After every row comes roughly how far along a hidden order it lies, from 0 to 9.
[-0.88 -0.36  1.51 -0.82  0.21  1.26  2.85  2.25  0.76  1.45  1.24 -1.25
 -0.09 -0.34 -0.21 -1.25  0.34 -0.88 -2.63 -0.91  0.95]	5
[ 0.09 -0.90  0.26 -1.19  2.96  2.12  1.26  2.40  0.12  1.10 -0.09 -1.65
  0.06 -0.19 -1.38  0.49  2.36 -0.69 -0.55  1.31  1.40]	1
[-0.22 -0.09  2.28 -0.52  2.08  1.89  1.49  2.72  0.86  1.19  1.86  2.28
 -0.59  0.16 -2.15  0.10  0.87 -0.38 -0.83  0.78 -0.71]	6
[ 0.67 -2.38  2.77  0.74 -0.76 -2.10  4.63  1.17  1.08  2.60  1.41  5.51
  0.57 -0.26 -1.28 -3.43  0.17  2.09 -0.20 -0.47 -0.15]	7
[-1.32  0.57  0.87 -1.78  0.02  2.57  1.37  3.33 -0.09  0.93  0.76 -4.27
 -0.28 -0.10 -0.54 -0.57 -0.30 -1.79 -2.50 -0.44  0.62]	5
[-0.43  0.10  1.51  0.88 -0.11 -0.42  1.39  1.09  0.78  0.72  1.58  1.61
 -0.11 -0.24  0.25 -1.39 -1.78 -0.14 -1.75 -1.97 -0.24]	7
[-1.31 -0.36 -1.50 -2.82 -1.79  1.38  2.20 -0.40 -0.09  0.72 -0.26 -6.16
  0.25 -0.75  1.24 -0.10  0.48 -1.56 -2.91 -0.53  3.16]	1
[-0.34 -1.48  2.02 -1.28  1.05  0.85  4.09  1.60  1.46  1.74  2.10  3.96
 -0.22 -0.20 -2.47 -0.62  1.62  0.38 -0.92  1.22  0.27]	5
[-0.14  0.26  2.12  1.17 -0.07 -1.15  1.54  1.26  0.46  0.84  1.50  2.17
 -0.02 -0.20  0.24 -1.87 -0.76  0.54 -1.72 -2.29 -0.55]	9
[ 0.40 -0.97  0.47 -0.16  5.43  2.87  2.15  1.67  2.74  1.05  3.87  4.70
 -0.88 -1.05 -2.53  1.86  3.19 -1.11 -2.91  0.16  2.51]	0
[-0.69  0.13  1.28 -0.05  0.09  0.61  1.71  2.17  0.79  1.14  1.61 -0.15
 -0.10 -0.28  0.62 -1.30 -1.20 -0.78 -2.63 -1.83  0.52]	6
[-1.58  0.19 -1.33 -2.93 -1.56  2.14  1.80  0.81  0.20  0.51  0.38 -5.03
 -0.14 -0.38  0.23  0.34  0.09 -1.56 -2.42  0.29  2.00]	2
[ 0.08 -0.37  3.15 -2.35 -1.01  2.20  3.32  5.54  0.11  1.97  3.26  0.42
 -0.70  0.18 -4.93 -1.45  1.37  0.16 -0.74  2.37 -0.98]	8
[-0.67 -0.14  1.22 -0.05  0.44  1.07  1.86  1.59  1.23  0.80  1.43  1.19
 -0.35 -0.22 -0.51 -0.59 -0.52 -0.53 -1.51 -0.49  0.15]	5
[-0.79 -0.44  1.32 -3.05  0.40  2.73  2.32  3.11 -0.01  1.25  0.91 -1.59
 -0.51  0.26 -3.22  0.36  1.87 -0.70 -0.10  3.28 -0.10]	4
